Here is a tiny trained network, its code and every weight. The questions are about switching its units off for an input and a class, where a switched-off unit gives its printed mean instead of its output.

import numpy as np


def w(rows, s, z=0):
    codes = np.array(rows[::2]) - 128.0
    scale = np.full(codes.shape[1], s)
    scale[-1] = z or s
    return codes * scale


def f(y):
    return y / 2 * (1 + np.tanh(0.7978845608 * (y + 0.044715 * y**3)))


def log_softmax(a):
    a = a - a.max(-1, keepdims=True)
    return a - np.log(np.exp(a).sum(-1, keepdims=True))


def net(x, mask):
    res = np.array(x, float).reshape(1, 3) / 4 @ E
    y = f(res @ A[0][:, :-1].T + A[0][:, -1])
    res = res + np.where(mask, y, B[0][:, -1]) @ B[0][:, :-1]
    return log_softmax(res[-1] @ U[:, :-1].T + U[:, -1])


A, B = {}, {}
E = w([
[252,62,164],'x0',
[174,105,38],'x1',
[142,245,131],'x2',
],0.014)
A[0] = w([
[129,42,170,179],'n1',
[81,129,134,133],'n2',
[86,170,102,151],'n3',
[91,110,243,255],'n4',
[71,228,78,194],'n5',
[146,229,90,158],'n6',
[99,161,119,59],'n7',
[67,126,84,224],'n8',
[190,213,167,182],'n9',
[115,215,101,173],'n10',
[172,93,53,179],'n11',
[105,153,248,223],'n12',
[69,108,111,206],'n13',
],0.014,0.0077)
B[0] = w([
[93,76,118,197],'n1',
[100,131,122,159],'n2',
[122,133,112,188],'n3',
[11,101,200,220],'n4',
[138,201,113,253],'n5',
[145,187,156,216],'n6',
[130,131,145,152],'n7',
[89,196,5,202],'n8',
[204,160,175,210],'n9',
[130,167,128,214],'n10',
[166,104,98,201],'n11',
[75,168,191,223],'n12',
[67,147,60,183],'n13',
],0.014,0.018)
U = w([
[20,125,113,222],'0',
[78,189,163,2],'1',
[83,34,203,39],'2',
[154,127,251,130],'3',
[89,111,39,159],'4',
[150,182,99,138],'5',
[143,32,93,69],'6',
[221,137,140,255],'7',
],0.013,0.0031)

Each question gives the input, the list of numbers given to net, and the class t.
The units are the neurons (one row each of A and B). Each row of codes is followed by its name. A weight is (code - 128) times the scale printed after its matrix; where a second scale follows, it is the last column's (A, B and U).
mask holds one flag per neuron, in row order. A switched-off neuron (its flag False) gives its mean, the last column of its row in B, instead of its output. The means were averaged over made-up inputs and are rounded, as every weight is.
A unit's drop is (log p(t) with every unit on - log p(t) with that unit switched off) / (log p(t) with every unit on - log p(t) with every unit switched off).
The circuit of an input: a set's keep is (log p(t) with only the set's units on - log p(t) with every unit switched off) / (log p(t) with every unit on - log p(t) with every unit switched off). Starting from the 12 units with the biggest drops (on a tie, the unit counted first), units are removed one at a time, each time the one whose removal leaves the highest keep (on an exact tie, the one counted first), for as long as the keep stays at least 0.8.
units of the circuit, in order: the units of the circuit, biggest drop first
unit that matters most: the unit with the biggest drop
k most important neurons: the k neurons with the biggest drops, biggest first
drop of u: that unit's drop, to one decimal
input [-3,-5,0], class 0: units of the circuit, in order -> n4; n9
input [7,-5,1], class 3: unit that matters most -> n9
input [-7,1,-1], class 4: units of the circuit, in order -> n4; n8
input [0,5,8], class 5: 2 most important neurons -> n5; n10
input [1,-5,8], class 3: units of the circuit, in order -> n9; n8
input [3,2,8], class 7: units of the circuit, in order -> n4; n9
input [2,-8,1], class 3: 4 most important neurons -> n12; n8; n9; n13
input [1,1,8], class 7: 4 most important neurons -> n4; n9; n8; n13
input [1,0,3], class 3: 2 most important neurons -> n8; n13
input [6,1,-2], class 6: 2 most important neurons -> n12; n4
input [-5,2,3], class 5: 2 most important neurons -> n4; n12
input [1,2,5], class 7: 2 most important neurons -> n4; n8
input [7,0,6], class 3: 2 most important neurons -> n8; n5
input [3,1,-7], class 6: unit that matters most -> n12
input [4,3,1], class 7: drop of n4 -> 0.3
input [-4,-6,0], class 0: 2 most important neurons -> n4; n9
input [8,-2,2], class 3: drop of n9 -> 0.2
input [6,6,-2], class 6: drop of n9 -> 0.0
